Below is a small trained network, with its code and all its weights. Each question gives an input and a target symbol and asks what happens when units are switched off, that is, made to give their printed mean instead of their output.

import numpy as np


def w(rows, s, z=0):
    codes = np.array(rows[::2]) - 128.0
    scale = np.full(codes.shape[1], s)
    scale[-1] = z or s
    return codes * scale


def f(y):
    return np.maximum(y, 0)


def softmax(a):
    e = np.exp(a - a.max(-1, keepdims=True))
    return e / e.sum(-1, keepdims=True)


def log_softmax(a):
    a = a - a.max(-1, keepdims=True)
    return a - np.log(np.exp(a).sum(-1, keepdims=True))


def net(x, mask):
    ids = ['αβγδεηθξπφω'.index(c) for c in x.split()]
    T = len(ids)
    res = E[ids] + P[:T]
    r = res
    for j in range(2):
        rows = slice(2 * j, 2 * j + 2)
        q, k, v = (r @ M[0][rows].T for M in (Q, K, V))
        z = softmax(np.where(np.tri(T) > 0, q @ k.T / 2**0.5, -1e9)) @ v
        o = O[0][rows]
        res = res + np.where(mask[j], z, o[:, -1]) @ o[:, :-1]
    y = f(res @ A[0][:, :-1].T + A[0][:, -1])
    res = res + np.where(mask[2:18], y, B[0][:, -1]) @ B[0][:, :-1]
    return log_softmax(res[-1] @ U[:, :-1].T + U[:, -1])


Q, K, V, O, A, B = {}, {}, {}, {}, {}, {}
E = w([
[105,36,129,125],'α',
[106,35,134,133],'β',
[105,46,128,120],'γ',
[105,56,111,92],'δ',
[118,136,125,143],'ε',
[252,108,33,177],'η',
[124,161,116,126],'θ',
[147,152,125,90],'ξ',
[115,169,117,54],'π',
[76,182,99,168],'φ',
[67,62,61,180],'ω',
],0.02)
P = w([
[106,141,174,113],'0',
[89,134,124,107],'1',
[96,136,101,111],'2',
[105,129,76,121],'3',
[113,127,49,127],'4',
[120,120,32,133],'5',
[132,111,9,135],'6',
],0.015)
Q[0] = w([
[44,22,66,37],'head 1',
[243,112,221,150],'head 1',
[108,61,97,62],'head 2',
[201,155,246,110],'head 2',
],0.011)
K[0] = w([
[202,174,61,179],'head 1',
[80,149,246,73],'head 1',
[192,173,90,165],'head 2',
[105,101,240,152],'head 2',
],0.013)
V[0] = w([
[231,44,152,7],'head 1',
[51,1,90,192],'head 1',
[84,250,115,15],'head 2',
[151,124,44,32],'head 2',
],0.011)
O[0] = w([
[177,24,220,190,92],'head 1',
[70,67,149,15,254],'head 1',
[247,153,112,23,135],'head 2',
[197,61,121,137,204],'head 2',
],0.013,0.015)
A[0] = w([
[86,110,110,142,198],'neuron 1',
[150,161,122,129,110],'neuron 2',
[216,143,135,146,55],'neuron 3',
[178,134,117,104,3],'neuron 4',
[150,170,138,51,76],'neuron 5',
[95,197,252,132,154],'neuron 6',
[127,128,198,215,101],'neuron 7',
[142,173,227,180,131],'neuron 8',
[78,144,98,131,55],'neuron 9',
[162,127,57,74,216],'neuron 10',
[154,160,59,148,121],'neuron 11',
[155,168,106,82,64],'neuron 12',
[225,143,140,102,164],'neuron 13',
[145,84,114,141,118],'neuron 14',
[169,143,66,209,65],'neuron 15',
[86,139,166,88,55],'neuron 16',
],0.013,0.015)
B[0] = w([
[160,184,139,106,192],'neuron 1',
[141,183,151,136,136],'neuron 2',
[32,93,191,92,148],'neuron 3',
[88,141,142,4,148],'neuron 4',
[95,75,63,132,184],'neuron 5',
[13,84,167,255,131],'neuron 6',
[173,164,76,99,141],'neuron 7',
[125,171,38,200,130],'neuron 8',
[184,92,98,120,160],'neuron 9',
[116,180,189,194,252],'neuron 10',
[196,115,130,83,147],'neuron 11',
[91,91,113,92,165],'neuron 12',
[181,84,70,183,184],'neuron 13',
[137,194,162,97,157],'neuron 14',
[74,82,149,73,135],'neuron 15',
[132,95,87,214,165],'neuron 16',
],0.0097,0.039)
U = w([
[87,55,153,168,37],'α',
[92,72,163,199,94],'β',
[82,71,169,151,56],'γ',
[79,98,253,25,129],'δ',
[93,250,253,130,245],'ε',
[118,94,147,133,94],'η',
[158,170,94,227,182],'θ',
[168,80,149,224,214],'ξ',
[190,55,88,76,105],'π',
[156,182,90,29,80],'φ',
[36,95,89,112,110],'ω',
],0.0075,0.011)

Each question gives the input, a string of symbols that net reads in full, and the target symbol t.
The units are the heads (2 rows each of Q, K, V and O) and the neurons (one row each of A and B). Each row of codes is followed by its name. A weight is (code - 128) times the scale printed after its matrix; where a second scale follows, it is the last column's (O, A, B and U).
mask holds one flag per unit, heads first, then neurons. A switched-off unit (its flag False) gives its mean, the last column of its rows in O or B, instead of its output. The means were averaged over made-up inputs and are rounded, as every weight is.
A unit's drop is (log p(t) with every unit on - log p(t) with that unit switched off) / (log p(t) with every unit on - log p(t) with every unit switched off).
The circuit of an input: a set's keep is (log p(t) with only the set's units on - log p(t) with every unit switched off) / (log p(t) with every unit on - log p(t) with every unit switched off). Starting from the 12 units with the biggest drops (on a tie, the unit counted first), units are removed one at a time, each time the one whose removal leaves the highest keep (on an exact tie, the one counted first), for as long as the keep stays at least 0.8.
units of the circuit, in order: the units of the circuit, biggest drop first
unit that matters most: the unit with the biggest drop
k most important neurons: the k neurons with the biggest drops, biggest first
which heads matter: for each layer, one digit per head in row order, 1 if its drop is at least 0.15 and else 0, layers parted by /
input δ δ α ω δ ε γ, target ε: which heads matter => 00
input π ε ω ω ω θ, target ω: units of the circuit, in order => [head 1; neuron 5]
input θ γ α, target θ: units of the circuit, in order => [head 1]
input β ε φ ε γ, target φ: 2 most important neurons => [neuron 16; neuron 11]
input φ δ ε ξ, target ξ: units of the circuit, in order => [head 1; neuron 1]
input ω ω ε γ δ π β, target π: 3 most important neurons => [neuron 13; neuron 4; neuron 5]
input ω δ ω ω ε π α, target π: 2 most important neurons => [neuron 13; neuron 5]
input ω δ π ε, target π: 2 most important neurons => [neuron 13; neuron 5]
input η δ ω β, target θ: units of the circuit, in order => [head 1; head 2; neuron 7; neuron 8]
input δ ξ η γ, target ξ: 4 most important neurons => [neuron 10; neuron 4; neuron 3; neuron 12]
input δ β δ δ δ ε δ, target ε: 2 most important neurons => [neuron 13; neuron 5]
input β δ ω η α, target ξ: which heads matter => 10
input ε δ ε δ δ θ, target θ: which heads matter => 11
input γ ω δ ξ δ ε δ, target ε: unit that matters most => neuron 13
input δ δ π γ, target π: 3 most important neurons => [neuron 13; neuron 4; neuron 5]
input δ ω ω ω δ δ α, target δ: which heads matter => 01
input ω γ π, target ω: 2 most important neurons => [neuron 5; neuron 10]
input ξ ε ω ξ δ ε ε, target ε: 3 most important neurons => [neuron 13; neuron 5; neuron 16]
input δ π δ β θ, target θ: 3 most important neurons => [neuron 10; neuron 13; neuron 9]
input η δ δ ξ δ φ, target ξ: units of the circuit, in order => [head 1]
